Below are the code and all the weights of a small trained network. Each question names an input and a target symbol and asks about switching units off, where a switched-off unit gives its printed mean instead of its output.

import numpy as np


def w(rows, s, z=0):
    codes = np.array(rows[::2]) - 128.0
    scale = np.full(codes.shape[1], s)
    scale[-1] = z or s
    return codes * scale


def softmax(a):
    e = np.exp(a - a.max(-1, keepdims=True))
    return e / e.sum(-1, keepdims=True)


def log_softmax(a):
    a = a - a.max(-1, keepdims=True)
    return a - np.log(np.exp(a).sum(-1, keepdims=True))


def net(x, mask):
    ids = ['αγδεηλμξπτφω'.index(c) for c in x.split()]
    T = len(ids)
    res = E[ids] + P[:T]
    u = 0
    for l in range(2):
        r = res
        for j in range(3):
            rows = slice(3 * j, 3 * j + 3)
            q, k, v = (r @ M[l][rows].T for M in (Q, K, V))
            z = softmax(np.where(np.tri(T) > 0, q @ k.T / 3**0.5, -1e9)) @ v
            o = O[l][rows]
            res = res + np.where(mask[u + j], z, o[:, -1]) @ o[:, :-1]
        u += 3
    return log_softmax(res[-1] @ U[:, :-1].T + U[:, -1])


Q, K, V, O = {}, {}, {}, {}
E = w([
[234,94,135],'α',
[132,169,82],'γ',
[59,163,67],'δ',
[116,101,98],'ε',
[46,102,78],'η',
[138,110,61],'λ',
[109,105,106],'μ',
[138,81,118],'ξ',
[110,106,107],'π',
[85,116,139],'τ',
[98,6,156],'φ',
[184,33,174],'ω',
],0.015)
P = w([
[63,238,184],'0',
[164,8,9],'1',
[158,14,19],'2',
[142,14,43],'3',
[144,10,41],'4',
[133,6,59],'5',
[126,9,61],'6',
[135,7,63],'7',
[141,5,68],'8',
[126,3,81],'9',
[129,11,78],'10',
[134,10,80],'11',
],0.0049)
Q[0] = w([
[105,105,125],'L0H1',
[203,101,125],'L0H1',
[214,125,144],'L0H1',
[97,111,26],'L0H2',
[35,152,110],'L0H2',
[134,148,183],'L0H2',
[109,39,108],'L0H3',
[3,163,75],'L0H3',
[54,148,70],'L0H3',
],0.015)
K[0] = w([
[92,180,77],'L0H1',
[156,28,63],'L0H1',
[157,43,102],'L0H1',
[25,194,107],'L0H2',
[67,109,32],'L0H2',
[169,43,124],'L0H2',
[94,137,201],'L0H3',
[87,254,71],'L0H3',
[139,244,96],'L0H3',
],0.011)
V[0] = w([
[153,121,152],'L0H1',
[137,68,2],'L0H1',
[155,153,115],'L0H1',
[188,63,115],'L0H2',
[194,26,106],'L0H2',
[184,86,87],'L0H2',
[117,186,99],'L0H3',
[89,80,24],'L0H3',
[100,144,30],'L0H3',
],0.0082)
O[0] = w([
[165,159,94,110],'L0H1',
[133,18,163,255],'L0H1',
[186,138,152,125],'L0H1',
[254,120,62,116],'L0H2',
[212,142,81,122],'L0H2',
[209,97,44,137],'L0H2',
[130,159,28,135],'L0H3',
[86,13,70,211],'L0H3',
[95,70,25,191],'L0H3',
],0.006,0.007)
Q[1] = w([
[111,95,163],'L1H1',
[99,179,118],'L1H1',
[118,50,119],'L1H1',
[93,121,59],'L1H2',
[171,135,170],'L1H2',
[116,96,250],'L1H2',
[81,139,68],'L1H3',
[47,119,153],'L1H3',
[154,137,202],'L1H3',
],0.016)
K[1] = w([
[97,216,217],'L1H1',
[147,33,136],'L1H1',
[121,220,129],'L1H1',
[120,173,179],'L1H2',
[154,89,84],'L1H2',
[138,20,149],'L1H2',
[99,251,151],'L1H3',
[71,140,109],'L1H3',
[143,53,65],'L1H3',
],0.013)
V[1] = w([
[171,42,100],'L1H1',
[170,85,91],'L1H1',
[129,48,137],'L1H1',
[71,107,245],'L1H2',
[88,188,67],'L1H2',
[174,115,27],'L1H2',
[210,144,87],'L1H3',
[109,105,188],'L1H3',
[41,58,78],'L1H3',
],0.012)
O[1] = w([
[92,48,150,43],'L1H1',
[121,27,130,60],'L1H1',
[76,59,213,101],'L1H1',
[140,182,243,173],'L1H2',
[117,230,37,169],'L1H2',
[60,50,36,104],'L1H2',
[159,89,81,43],'L1H3',
[153,165,218,141],'L1H3',
[2,132,164,255],'L1H3',
],0.0077,0.0092)
U = w([
[182,75,70,67],'α',
[114,171,2,158],'γ',
[64,113,140,3],'δ',
[103,65,148,176],'ε',
[41,71,187,37],'η',
[37,34,86,50],'λ',
[113,79,156,134],'μ',
[114,64,147,161],'ξ',
[115,81,152,131],'π',
[173,127,194,147],'τ',
[108,26,244,89],'φ',
[215,32,185,222],'ω',
],0.004,0.0035)

Each question gives the input, a string of symbols that net reads in full, and the target symbol t.
The units are the heads (3 rows each of Q, K, V and O). Each row of codes is followed by its name. A weight is (code - 128) times the scale printed after its matrix; where a second scale follows, it is the last column's (O and U).
mask holds one flag per head, layer by layer. A switched-off head (its flag False) gives its mean, the last column of its rows in O, instead of its output. The means were averaged over made-up inputs and are rounded, as every weight is.
A unit's drop is (log p(t) with every unit on - log p(t) with that unit switched off) / (log p(t) with every unit on - log p(t) with every unit switched off).
The circuit of an input: a set's keep is (log p(t) with only the set's units on - log p(t) with every unit switched off) / (log p(t) with every unit on - log p(t) with every unit switched off). Starting from all 6 units, units are removed one at a time, each time the one whose removal leaves the highest keep (on an exact tie, the one counted first), for as long as the keep stays at least 0.8.
units of the circuit, in order: the units of the circuit, biggest drop first
unit that matters most: the unit with the biggest drop
which heads matter: for each layer, one digit per head in row order, 1 if its drop is at least 0.15 and else 0, layers parted by /
drop of u: that unit's drop, to one decimal
input τ λ γ δ γ γ ω η γ τ μ τ, target τ: unit that matters most => L0H2
input ω ω μ γ ξ δ, target ω: which heads matter => 001 / 011
input λ λ τ ξ λ γ γ φ τ γ π ω, target ω: units of the circuit, in order => L0H2, L0H3, L1H3
input ω ξ φ τ, target ω: units of the circuit, in order => L0H3, L1H3, L0H2, L1H2
input τ ε η ω α ω φ η, target τ: units of the circuit, in order => L1H2, L0H2, L0H3
input ω γ λ δ γ φ γ, target ω: units of the circuit, in order => L0H3, L1H3, L1H2
input φ π γ η λ α, target α: which heads matter => 010 / 011
input γ ω ω τ ε α μ, target γ: which heads matter => 101 / 110
input λ ω λ λ γ λ γ γ λ γ, target λ: units of the circuit, in order => L1H2, L1H1
input γ μ γ φ γ τ η τ λ π, target γ: units of the circuit, in order => L0H1, L0H3, L1H1, L1H2
input φ η τ ω λ α λ δ λ, target φ: units of the circuit, in order => L0H3, L1H2, L1H1
input η τ η τ φ ω λ, target η: units of the circuit, in order => L1H3, L0H2
input λ φ γ γ λ δ ω λ τ, target λ: units of the circuit, in order => L1H2, L0H2, L1H1, L0H3
input ω π π γ γ α γ, target ω: unit that matters most => L0H3
input λ η γ γ τ φ τ γ δ μ η, target λ: units of the circuit, in order => L1H2, L1H1, L0H3
input ω δ λ, target ω: units of the circuit, in order => L0H3, L1H3, L1H2
input η ξ γ ω τ ω ω λ γ, target η: units of the circuit, in order => L1H3, L0H2, L1H1
input η γ γ η, target η: which heads matter => 010 / 001
input λ γ τ γ γ τ ξ ξ λ, target λ: drop of L1H3 => 0.1
input γ τ γ γ δ λ τ λ γ τ, target γ: drop of L1H2 => 0.3
input τ γ γ μ ξ γ λ λ γ φ γ, target τ: drop of L0H1 => 0.2
input γ λ γ μ λ τ γ π γ η, target γ: unit that matters most => L0H1
